Below are the code and all the weights of a small trained network. Each question names an input and a target symbol and asks about switching units off, where a switched-off unit gives its printed mean instead of its output.

import numpy as np


def w(rows, s, z=0):
    codes = np.array(rows[::2]) - 128.0
    scale = np.full(codes.shape[1], s)
    scale[-1] = z or s
    return codes * scale


def f(y):
    return y / 2 * (1 + np.tanh(0.7978845608 * (y + 0.044715 * y**3)))


def softmax(a):
    e = np.exp(a - a.max(-1, keepdims=True))
    return e / e.sum(-1, keepdims=True)


def log_softmax(a):
    a = a - a.max(-1, keepdims=True)
    return a - np.log(np.exp(a).sum(-1, keepdims=True))


def net(x, mask):
    ids = ['ΓΣΩβεθμπτφψ'.index(c) for c in x.split()]
    T = len(ids)
    res = E[ids] + P[:T]
    u = 0
    for l in range(2):
        r = res
        for j in range(3):
            rows = slice(2 * j, 2 * j + 2)
            q, k, v = (r @ M[l][rows].T for M in (Q, K, V))
            z = softmax(np.where(np.tri(T) > 0, q @ k.T / 2**0.5, -1e9)) @ v
            o = O[l][rows]
            res = res + np.where(mask[u + j], z, o[:, -1]) @ o[:, :-1]
        u += 3
        y = f(res @ A[l][:, :-1].T + A[l][:, -1])
        res = res + np.where(mask[u : u + 4], y, B[l][:, -1]) @ B[l][:, :-1]
        u += 4
    return log_softmax(res[-1] @ U[:, :-1].T + U[:, -1])


Q, K, V, O, A, B = {}, {}, {}, {}, {}, {}
E = w([
[40,124,99,146,155],'Γ',
[115,161,202,128,165],'Σ',
[25,186,214,166,125],'Ω',
[54,85,119,71,115],'β',
[89,79,66,202,153],'ε',
[23,125,119,67,156],'θ',
[92,60,83,112,132],'μ',
[184,173,78,250,37],'π',
[85,102,93,116,160],'τ',
[110,175,142,38,147],'φ',
[77,95,91,126,152],'ψ',
],0.018)
P = w([
[232,203,53,141,104],'0',
[178,171,56,141,117],'1',
[151,137,81,141,138],'2',
[123,110,109,137,153],'3',
[99,91,136,141,168],'4',
[80,77,165,147,183],'5',
[61,71,195,148,196],'6',
[41,78,231,155,216],'7',
[58,85,254,165,250],'8',
],0.0082)
Q[0] = w([
[213,247,164,147,81],'0.h0',
[123,207,180,109,140],'0.h0',
[120,104,128,106,184],'0.h1',
[180,182,104,141,86],'0.h1',
[103,109,127,108,134],'0.h2',
[134,66,83,102,93],'0.h2',
],0.014)
K[0] = w([
[179,253,76,161,3],'0.h0',
[46,243,237,183,50],'0.h0',
[103,55,158,92,190],'0.h1',
[203,198,47,103,23],'0.h1',
[75,136,192,92,84],'0.h2',
[150,127,13,66,170],'0.h2',
],0.0077)
V[0] = w([
[150,87,135,162,119],'0.h0',
[201,28,94,100,194],'0.h0',
[182,188,181,83,152],'0.h1',
[244,97,101,59,3],'0.h1',
[153,121,142,82,82],'0.h2',
[91,141,149,94,176],'0.h2',
],0.0072)
O[0] = w([
[108,166,173,135,111,116],'0.h0',
[133,208,113,119,254,109],'0.h0',
[123,191,72,121,147,90],'0.h1',
[87,232,163,179,81,11],'0.h1',
[133,225,79,174,91,99],'0.h2',
[147,64,109,173,112,155],'0.h2',
],0.0091,0.012)
A[0] = w([
[26,147,155,230,204,253],'0.n0',
[84,101,115,46,156,106],'0.n1',
[88,65,1,222,104,207],'0.n2',
[64,122,208,187,71,116],'0.n3',
],0.0085,0.0053)
B[0] = w([
[212,141,251,207,59,196],'0.n0',
[179,161,123,52,127,243],'0.n1',
[205,214,46,140,254,254],'0.n2',
[202,81,93,58,132,145],'0.n3',
],0.0087,0.012)
Q[1] = w([
[159,49,131,139,62],'1.h0',
[233,82,57,171,121],'1.h0',
[67,140,160,148,100],'1.h1',
[181,80,224,214,109],'1.h1',
[2,57,104,194,65],'1.h2',
[131,211,165,157,61],'1.h2',
],0.0088)
K[1] = w([
[76,28,78,183,115],'1.h0',
[254,18,170,190,138],'1.h0',
[88,196,174,149,24],'1.h1',
[117,84,198,209,103],'1.h1',
[181,151,56,201,118],'1.h2',
[52,191,93,143,65],'1.h2',
],0.0056)
V[1] = w([
[47,216,210,23,224],'1.h0',
[56,198,196,114,181],'1.h0',
[184,104,155,183,168],'1.h1',
[155,144,67,62,147],'1.h1',
[120,178,35,180,163],'1.h2',
[25,126,95,2,146],'1.h2',
],0.0078)
O[1] = w([
[255,111,138,145,180,70],'1.h0',
[232,113,162,124,199,36],'1.h0',
[106,104,84,168,51,233],'1.h1',
[166,154,199,123,124,252],'1.h1',
[108,30,156,128,150,118],'1.h2',
[76,195,121,165,179,170],'1.h2',
],0.0094,0.011)
A[1] = w([
[180,230,94,29,114,127],'1.n0',
[125,168,225,160,162,249],'1.n1',
[127,76,71,89,229,100],'1.n2',
[165,255,108,123,199,71],'1.n3',
],0.0093,0.011)
B[1] = w([
[93,86,47,219,149,202],'1.n0',
[174,110,153,179,2,228],'1.n1',
[112,218,140,31,174,255],'1.n2',
[50,131,147,192,165,215],'1.n3',
],0.013,0.0092)
U = w([
[123,84,108,103,167,156],'Γ',
[190,98,180,155,98,165],'Σ',
[51,63,143,100,134,119],'Ω',
[131,155,135,167,151,151],'β',
[186,168,131,100,132,201],'ε',
[140,143,8,93,161,1],'θ',
[152,203,128,153,91,183],'μ',
[183,142,120,97,141,201],'π',
[66,187,179,127,182,61],'τ',
[153,51,45,205,197,86],'φ',
[131,137,123,20,200,56],'ψ',
],0.013,0.009)

Each question gives the input, a string of symbols that net reads in full, and the target symbol t.
The units are the heads (2 rows each of Q, K, V and O) and the neurons (one row each of A and B). Each row of codes is followed by its name. A weight is (code - 128) times the scale printed after its matrix; where a second scale follows, it is the last column's (O, A, B and U).
mask holds one flag per unit, layer by layer, with each layer's heads first. A switched-off unit (its flag False) gives its mean, the last column of its rows in O or B, instead of its output. The means were averaged over made-up inputs and are rounded, as every weight is.
A unit's drop is (log p(t) with every unit on - log p(t) with that unit switched off) / (log p(t) with every unit on - log p(t) with every unit switched off).
The circuit of an input: a set's keep is (log p(t) with only the set's units on - log p(t) with every unit switched off) / (log p(t) with every unit on - log p(t) with every unit switched off). Starting from the 12 units with the biggest drops (on a tie, the unit counted first), units are removed one at a time, each time the one whose removal leaves the highest keep (on an exact tie, the one counted first), for as long as the keep stays at least 0.8.
units of the circuit, in order: the units of the circuit, biggest drop first
most important unit: the unit with the biggest drop
top k neurons: the k neurons with the biggest drops, biggest first
k most important neurons of layer l: the k neurons of layer l with the biggest drops, biggest first
heads that matter: for each layer, one digit per head in row order, 1 if its drop is at least 0.15 and else 0, layers parted by /
input Γ Γ μ Γ Σ μ Γ, target Σ: units of the circuit, in order => [0.n0, 1.n1]
input β φ μ τ Γ β θ β, target τ: heads that matter => 010 / 011
input θ θ Γ Γ Γ Γ, target ψ: units of the circuit, in order => [0.h1, 1.n2, 0.n2]
input θ π Γ θ θ ψ π τ, target Ω: units of the circuit, in order => [0.n3, 0.h1, 1.h0, 0.n0]
input τ Σ π Σ ψ ψ ψ, target π: 2 most important neurons of layer 1 => [1.n3, 1.n0]
input φ τ θ Γ τ Γ β τ μ, target ε: most important unit => 0.h0
input Σ Σ θ μ Γ ε Ω τ, target θ: top 2 neurons => [0.n3, 1.n0]
input Ω Ω τ Σ Σ τ Σ θ ψ, target τ: heads that matter => 010 / 001
input Γ π Γ μ θ Γ, target τ: 2 most important neurons of layer 0 => [0.n2, 0.n1]
input ψ Σ τ φ μ Σ τ Γ τ, target ψ: units of the circuit, in order => [0.h1, 1.n2]
input Γ Γ β Γ Σ Γ, target φ: units of the circuit, in order => [1.h2, 0.n2, 1.n0]
input ψ Σ θ ε Σ μ Σ μ, target φ: units of the circuit, in order => [0.n2, 1.h2, 1.n0, 1.n2]
input ψ Γ β Γ Σ μ, target φ: units of the circuit, in order => [0.n2, 1.h2, 1.n0]
input θ φ μ, target β: heads that matter => 110 / 001
input Γ Σ Γ, target φ: top 3 neurons => [0.n2, 1.n0, 1.n3]
input Γ φ Γ μ Γ β Γ, target μ: units of the circuit, in order => [0.n0]
input τ β Γ π Γ τ, target ψ: top 3 neurons => [1.n1, 1.n0, 1.n3]
input Σ τ ψ ψ Γ μ Σ ψ, target φ: top 4 neurons => [0.n2, 1.n0, 0.n1, 0.n0]
input Γ θ π θ, target τ: units of the circuit, in order => [1.h2, 0.n0, 1.h1]
input Γ Γ ψ π μ Ω Γ, target θ: units of the circuit, in order => [0.h1, 1.h2, 0.n2, 0.n1]
input Γ φ Ω Σ θ β ψ, target μ: units of the circuit, in order => [1.n1, 0.n0, 0.h0, 1.h2]
input Σ θ θ Σ Σ Σ π Ω β, target θ: top 2 neurons => [1.n0, 0.n3]
input Σ Σ θ ψ, target τ: top 3 neurons => [0.n2, 1.n3, 1.n2]
input Σ Γ τ π β τ, target μ: top 3 neurons => [0.n0, 0.n2, 0.n3]
input Σ θ τ β τ Γ, target ε: top 3 neurons => [0.n0, 0.n2, 1.n2]
input ψ μ ψ θ Σ τ β φ, target φ: heads that matter => 000 / 101
input θ μ ψ φ Ω Γ Γ Γ μ, target ψ: units of the circuit, in order => [0.h1, 1.n2]
input ψ Σ θ τ Γ τ τ, target ε: heads that matter => 110 / 100
input ψ π Γ Ω Ω Γ, target θ: most important unit => 0.n3
input β φ Σ Σ Γ Γ μ θ β, target τ: top 3 neurons => [0.n1, 0.n0, 1.n2]
